Each row has a name. After each piece below comes the name of the row it's from, unless a question asks for something else. Each question is about the rows just above it. Places in a row count from 1.

Columns, left to right: T W M E Y N P B U J
(139): [128  79 127  87  81  94 132 129  78 129]
(180): [127  81  87  79 129  77 128  94 129 132]
(91): [128 103 127  87  81  94 132 129 164 129]
(105): [161 133 124 131 189  89 190 116 126 124]
Which entry of (139) is missing from [132  94  87 128 129  79 129 127  81]? : [78]
Number of entries in [161 133 124 131]: : 4
Shuffled (105) with one entry gone: [116 161 124 131  89 124 189 133 126], missing : [190]
(180) without one entry, shuffled: [128  87  77  81 129 129 127  94  79]. Gone: : [132]
Which row holds these entries in another order? [ 78  79  81  87  94 127 128 129 129 132] : (139)
Put [129 128  79 127  87  81  94 132 129  78] back in order: which row is it? : (139)

Columns, left to right: X C S L D Z
(97): [146 107  96 149 104 121]
(95): [197 123 209 155 177 150]
(105): [178 149 102 150 106 118]
(116): [154 120 160  98 155 141]
(139): [141 153 175 146 154 140]
(91): [157 145 135  76 133 132]
(209): [157 145 135  76 127 128]
Which entry of (116) is missing from [141 160  98 154 155]? : [120]
Which column holds [178 154 141 157] top down? : X

Columns, left to right: R Q H G A
(180): [131 133 113 132 104]
(102): [ 55 196 144 115  95]
(97): [115 196  95  55 143]
(13): [128 178  87 113 117]
Shuffled (97) with one entry gone: [196 143 115  95], missing : [55]
Which column holds this, read top down? [113 144] : H
(102) without one entry, shuffled: [115 196  55 144]. Gone: : [95]
Count the entries of [ 55 196]: : 2
[131 104 132 113 133] is which row reordered? : (180)
Put [143 115 196  55  95] back in order: which row is it? : (97)

Columns, left to right: Pogut dadem Tivig dun radez ral Sozi
(95): [142 117 130  83 143  73 158]
(13): [ 92 119 126 123  90 194 125]
(180): [151 102 150 171 152 145 146]
Which column holds this, read top down? [117 119] : dadem
key -> tag
[130] -> z381
[150] -> z308
[126] -> z140
Look up the entry of (13) at place 3 in the table: : z140
[125 146] is in which column, read top down? : Sozi
q: [142 117 130  83 143  73 158] : (95)

Columns, left to right: Degak Mede sanif Dutin
(147): [170 165 166 132]
(122): [155 152 152 126]
(97): [104 106 107 130]
(116): [170 167 163 124]
(180): [111 113 114 129]
(91): [170 165 166 125]
How many entries does [155 152 152] have? : 3
How many entries does [104 106 107] have? : 3
Which column holds [129 125] top down? : Dutin
Put [129 114 113 111] back in order: which row is it? : (180)
How many entries does [170 165 166] have? : 3

Columns, left to right: Pulo Zama Bita pokam Luk Suk
(102): [133  91  66 126  93 102]
(13): [167 103 117 130 168 130]
(139): [167 103  78 130 168 130]
How many entries does [167 103 117 130 168] have? : 5
(13) without one entry, shuffled: [168 130 167 130 117]. Gone: : [103]

Columns, left to right: pital geras repiz tubi pom kup
(102): [ 74 117 144 117 195 136]
(13): [173 153 174 109  52 118]
(122): [126  93 193  69  88 161]
(95): [158 117 144 117 195 136]
(180): [106 113 131  62 160 162]
(209): [106 113 131 113 160 162]
Table of tags by key:
[69] -> z549
[70] -> z682
[62] -> z233
[117] -> z163
[118] -> z211
Join (95) by its entry at place 4: : z163
Shuffled (122) with one entry gone: [ 93  69 126 161 193], missing : [88]
Number of entries in [106 113 131 113 160 162]: : 6
Which column holds this, read top down? [109  69 117  62] : tubi
Which column holds this, read top down? [109  69] : tubi

Columns, left to right: Senad dolof tov Duled bozi mabu Dotip sopin
(116): [ 81 137  99  61 155  84 166 171]
(91): [ 99 137  81  84 170 155  61 166]
(95): [165 142 113 134  51 202 177 152]
[166 171  81 137  99  61 155  84] is which row reordered? : (116)
[81 99] is in which column, read top down? : Senad
Number of entries in [ 81 137  99  61 155]: : 5
How many entries does [ 81 137  99] have? : 3
Which column holds [ 84 155] top down? : mabu
Which entry of (91) is missing from [166  99 170  61  84 137 155]? : [81]
Which column holds this, read top down? [ 84 134] : Duled

Columns, left to right: feret Bibo mabe dudil Nodif Tadem fupu Tefet vubo
(122): [120 102 132 135 186  60 118  95 146]
(209): [124 104 133 136 176  73 123  97 149]
(147): [127 135 128 132 131 129 116 127 123]
(13): [126 122 130 126 127 131 133 130 139]
(180): [131 124 129 125 127 126 135 134 134]
(97): [121 129 128 123 138 120 107 133 147]
(95): [130 126 130 127 128 128 125 132 129]
(105): [131 124 129 125 127 126 135 127 134]
(139): [130 127 142 131 134 124 111 138 149]
(91): [126 118 134 135 142 120 118 133 145]
(102): [140 142 148 153 111 147 107 108 130]
(116): [130 123 134 130 140 116 119 137 151]
Which column holds [130 129 128 130 129 142 134 148] top down? : mabe
Which entry of (209) is missing from [ 97  73 136 124 133 176 104 123]? : [149]

Columns, left to right: gozev der Dup Nenep
(91): [ 93 113 160 104]
(95): [132 207 119 143]
(122): [ 89 170 160 170]
(147): [104  87 151 107]
(116): [ 92 142 107 108]
(102): [169 170  89 160]
(105): [159 113 104  93]
(13): [117 209 161 134]
(209): [169 170  89 156]
(97): [ 98 100 156 105]
(139): [146 199 107 151]
Which row holds [146 199 107 151]? : (139)
[104  92 169 159 117 169  98 146] is in which column, read top down? : gozev
[117 169  98 146] is in which column, read top down? : gozev
(116) without one entry, shuffled: [ 92 107 142]. Gone: : [108]
Which column holds this, read top down? [ 89 104 161  89 156 107] : Dup
[104  93 113 160] is which row reordered? : (91)
Put [ 89 160 169 170] back in order: which row is it? : (102)

Columns, left to right: pafuv Mevel nov fodot Taneb piru nen
(91): [ 82 117 120 133  54 185 123]
(122): [188 201 151 202 204 120 189]
(13): [208  47 188 158  85 191 134]
(147): [100 153 149  76 117  75 114]
(102): [146 121 208 196 190  66 199]
(116): [179 156 189  98  79  74 108]
(95): [156 187  63 178 166 101 107]
Shuffled (122) with one entry gone: [204 151 188 202 201 120], missing : [189]
Which column holds [ 74 101] top down? : piru
Count the entries of [ 82 117 120 133  54 185]: : 6
tags:
[188] -> z277
[152] -> z966
[189] -> z210
[208] -> z192
[151] -> z616
[187] -> z542
The tag of (122), keyed by place 3: : z616
Number of entries in [188 201 151 202]: : 4

Columns, left to right: gek ponav rivo Lus
(95): [ 65 167 197 198]
(105): [ 65 167 134 101]
(209): [197  65 166 198]
(97): [123 147 124 152]
(95) without one entry, shuffled: [198 167  65]. Gone: : [197]
Which column holds [198 101 198] top down? : Lus
Count the entries of [197  65 166]: : 3
How many entries does [ 65 167 197 198] have? : 4
How many entries does [ 65 167 134] have? : 3
Put [197  65 198 167] back in order: which row is it? : (95)

Columns, left to right: ratel lig Povu vuf
(13): [106 166 150 105]
(116): [153 132 147 100]
(180): [190 141 112  98]
(139): [150 125 169 151]
(95): [121 148 147  87]
(105): [153 132 174 100]
Which column holds this, read top down? [121 153] : ratel
tags:
[166] -> z670
[150] -> z143
[165] -> z745
[167] -> z491
[125] -> z158
Join (13) by its entry at place 2: : z670
How many entries does [150 125] have? : 2
(116) without one entry, shuffled: [132 153 100]. Gone: : [147]
(139) without one entry, shuffled: [151 169 125]. Gone: : [150]

Columns, left to right: depid kezat Goko vup Zineg zego loba Taz zomi mone
(13): [109 111 116 114 113 112 132 119 117 118]
(139): [ 73 103 112 119  71 103 122 128  91 123]
(95): [151 149 133 125 145 145 143 110 144 155]
(209): [153 155 154 133 141 164 132 117 134 152]
(105): [ 76  64 124 131  73  85 129 110 138 114]
Which column holds [ 91 144 134 138] top down? : zomi
Put [132 119 117 118 109 111 116 114 113 112] back in order: which row is it? : (13)
How many entries does [ 73 103 112 119  71 103] have? : 6
Count the entries of [76]: : 1

Columns, left to right: befu deri gudel fizi miv
(102): [116 142 129 122 130]
(139): [124 137 127 130 121]
(13): [100 191 102 134 110]
(122): [152  60 160 115 141]
(147): [116 142 129 143 149]
[130 121 110 141] is in which column, read top down? : miv
How many entries does [124 137] have? : 2
Which entry of (102) is missing from [130 116 142 122]? : [129]
[129 127 102 160] is in which column, read top down? : gudel
Which row holds these entries in another order? [116 129 143 142 149] : (147)

Columns, left to right: koli nebup nele fodup kiv
(122): [125 131 115 117 157]
(95): [129 132 132 128 125]
(180): [125 131 115 150 136]
(97): [139 136  83 194 153]
(147): [125 131 115 150 140]
tags:
[129] -> z652
[124] -> z495
[140] -> z988
[128] -> z681
[126] -> z415
[125] -> z964
Join (95) by its entry at place 5: : z964
Which column holds this, read top down? [131 132 131] : nebup
Which column holds this, read top down? [117 128] : fodup
[150 140 125 131 115] is which row reordered? : (147)
q: [125 131 115 117 157] : (122)

Columns, left to right: Zesap vil bili denaf pur rili
(95): [117 122 134 125 146 136]
(116): [115 129 133 130 127 134]
(139): [121 123 130 136 130 135]
(91): [143 172 155 186 165 204]
(102): [127 127 135 130 139 131]
Which row holds these entries in another order? [117 122 125 134 136 146] : (95)
[204 131] is in which column, read top down? : rili
[115 121 143 127] is in which column, read top down? : Zesap

Columns, left to right: sulun Dov Rur kiz
(209): [169 110 186  44]
(180): [ 97  49 117 120]
(139): [ 50 117 120  97]
Which column holds [120  97] top down? : kiz
Which column holds this, read top down? [117 120] : Rur
Number of entries in [ 50 117 120]: : 3
Table of tags by key:
[117] -> z811
[120] -> z929
[119] -> z907
[186] -> z124
Join (139) by its entry at place 3: : z929
Which row holds these entries in another order? [ 97 120 117  50] : (139)
How many entries does [169 110 186] have? : 3

Columns, left to right: tiraz sov Ponov rez Zupum Silef Gosab
(139): [120 185 132 121 126  92  90]
(209): [120 185 132 123 114 107 127]
(122): [120 185 132 121 112  92  90]
(147): [150 162 132 104 127  72 102]
Which column holds [114 112 127] top down? : Zupum
Which column holds [126 114] top down? : Zupum

Columns, left to right: Gafa fubil zonum nofif buk Pigo bokud tiri
(97): [126 129 128 127 109 120 128 130]
(116): [128 129  98 119 122 115 104  97]
(102): [119 104 122 129  97 115 128  97]
Which column holds this, read top down? [120 115] : Pigo
Table of tags by key:
[104] -> z362
[109] -> z898
[98] -> z701
[97] -> z458
Look up the entry of (102) at place 5 in the table: : z458
(97) without one entry, shuffled: [128 120 130 127 109 126 128]. Gone: : [129]
Which entry of (97) is missing from [109 128 130 126 128 120 127]? : [129]
Which row holds these entries in another order? [115 119 128 129 122  97 104  97] : (102)

Columns, left to right: Dezoz Bera disok Rivu
(116): [143 141 145 162]
(102): [141 145 144 162]
(97): [144 152 153 188]
(147): [147 188 153 145]
Which row holds these entries in another order? [188 144 152 153] : (97)
Which row holds these entries in another order? [162 145 141 143] : (116)
Shuffled (97) with one entry gone: [144 188 152], missing : [153]
Number of entries in [147 188 153]: : 3

Columns, left to right: feru ton Sovo Vifup Gonuz kis
(13): [135 111 119 135 147 119]
(147): [125 126 126 124 122 122]
(139): [109 127 125 124 138 118]
(91): [123 113  57 172 153  56]
(102): [ 57 123 172 113 123 129]
(122): [123 113  57 172 124 129]
How many entries does [125 126 126 124 122 122] have? : 6
[113 123 113] is in which column, read top down? : ton
[ 57 113 123 124 129 172] is which row reordered? : (122)
Count the entries of [ 57 123 172 113]: : 4
(122) without one entry, shuffled: [129 172 124  57 123]. Gone: : [113]
Which row holds these entries in another order? [129 123 113 172 123  57] : (102)

Columns, left to right: tisom pugu Kiko rap zisu Zupa
(116): [122  79  68 128  94  63]
(105): [ 72  78 126  93  80 103]
(95): [129 122  94  68  79  63]
Number of entries in [122  79  68 128  94  63]: : 6
Which row holds these entries in another order? [ 63  68  79  94 122 128] : (116)
Put [ 63  68  79  94 122 129] back in order: which row is it? : (95)
(95) without one entry, shuffled: [122  68  94 129  79]. Gone: : [63]
Table of tags by key:
[95] -> z883
[68] -> z455
[67] -> z853
[94] -> z422
[79] -> z932
[126] -> z334
Join (95) by its entry at place 3: : z422
Which row holds these entries in another order? [ 63  94 128  68  79 122] : (116)

Columns, left to right: rudo kubas teb lut Vuz
(13): [122 115  70 140  90]
(97): [ 98 118 161 123 153]
(91): [127 134 159 150 166]
(209): [174 101 107 162 139]
(102): [ 90 172 125 137 121]
(147): [108 130 171  68 111]
[ 90 122 115  70 140] is which row reordered? : (13)
key -> tag
[91] -> z385
[139] -> z937
[70] -> z462
[110] -> z370
[111] -> z842
[90] -> z472
[121] -> z734
Look up the entry of (13) at place 5 in the table: : z472
[127 174] is in which column, read top down? : rudo
Which entry of (209) is missing from [101 107 139 174]? : [162]

Columns, left to right: fof libi befo zelep Suzul tus dutu kimef kise
(122): [153  97 185 104 109 137 154 157  98]
(209): [137 185 104  97 153 109 157 154 113]
(102): [153  97 185 104 109 137 154 157 114]
tags:
[98] -> z868
[97] -> z578
[114] -> z31
[113] -> z719
Join (209) by its entry at place 9: : z719
[137 154 157  98 153  97 185 104 109] is which row reordered? : (122)
Which entry of (122) is missing from [185 104 137 157 154 109  98 153]? : [97]

Columns, left to right: Fasos Bov kezol rapa
(116): [191 160  85  82]
(209): [189 157  85  86]
(95): [189 157  86  86]
Which column holds this, read top down? [189 189] : Fasos
Which column holds this, read top down? [191 189] : Fasos
tags:
[157] -> z622
[191] -> z344
[160] -> z284
Join (116) by its entry at place 2: : z284
(116) without one entry, shuffled: [191  82 160]. Gone: : [85]
Which entry of (95) is missing from [ 86 189  86]? : [157]
Put [ 86 189 157  85] back in order: which row is it? : (209)

Columns, left to right: Lor pem voz Lat
(95): [108 130 117 120]
(209): [160 146 128 112]
(180): [ 49 100 116 153]
(91): [108 130 117  92]
(13): [100 153 116  50]
(139): [134 128 161 128]
key -> tag
[116] -> z864
[111] -> z771
[129] -> z972
[115] -> z266
[128] -> z787
[112] -> z507
Join (209) by its entry at place 3: : z787
Which column holds [100 134] top down? : Lor
Put [ 50 116 153 100] back in order: which row is it? : (13)

Columns, left to right: siso pag Reso Denes las ragut foziz zugit tapef
(13): [116 138 192 146 153 154 109 151 167]
(102): [141 155 154 126  80 144 132 143 102]
(139): [154 164 166 143  93 140 133 132  98]
(95): [134 102 124 121 148 130 115 125 138]
(116): [124 123 115 143 141 125 118 118 124]
(97): [139 157 165 131  84 142 126 137 104]
(209): [155 163 162 147  91 133 138 141 102]
(180): [141 155 154 126  80 144 132 143 131]
(122): [134 102 124 121 148 140 115 125 138]
(91): [110 127 118 126 174  99 113 126 138]
Which entry of (97) is missing from [142 104 131 157 165 126 137  84]? : [139]
key -> tag
[165] -> z389
[137] -> z737
[192] -> z160
Join (97) by its entry at place 3: : z389
Number of entries in [116 138 192 146 153 154 109 151 167]: : 9
Number of entries in [141 155 154 126  80]: : 5
Which entry of (13) is missing from [153 138 146 109 116 167 151 192]? : [154]
How many entries does [155 163 162 147  91 133] have? : 6

Columns, left to right: fen Deve zabat Pela
(147): [121  48 161 186]
(180): [178  65 113 204]
(116): [186 122  48 161]
(97): [186 122  48  77]
(122): [ 89  77  59 198]
(13): [186 122  48 125]
Which column holds [204 161  77 198] top down? : Pela
Number of entries in [89 77 59]: : 3
Count the entries of [186 122]: : 2
[122 186  48 161] is which row reordered? : (116)
Number of entries in [186 122  48]: : 3
Which entry of (97) is missing from [122 186  48]? : [77]
Which row holds these entries in another order? [125  48 122 186] : (13)

Columns, left to right: lese Rima tode Renod Pido
(102): [121  83 112 169 122]
(95): [107 161 120  98 115]
(147): [143 104 126 165 139]
(116): [123 158 104 160 135]
(122): [111 188 120  93 122]
(91): [ 95 112 110 123 104]
(97): [161 177 134 146 160]
(13): [162 175 136 144 160]
(105): [131 171 106 161 142]
(139): [105 105 129  99 104]
(180): [177 135 161 160 146]
(209): [109 149 100 148 122]
Number of entries in [107 161 120  98]: : 4
Count the entries of [161 177 134 146 160]: : 5
Put [134 160 161 177 146] back in order: which row is it? : (97)
Which column holds [123 111  95 161] top down? : lese

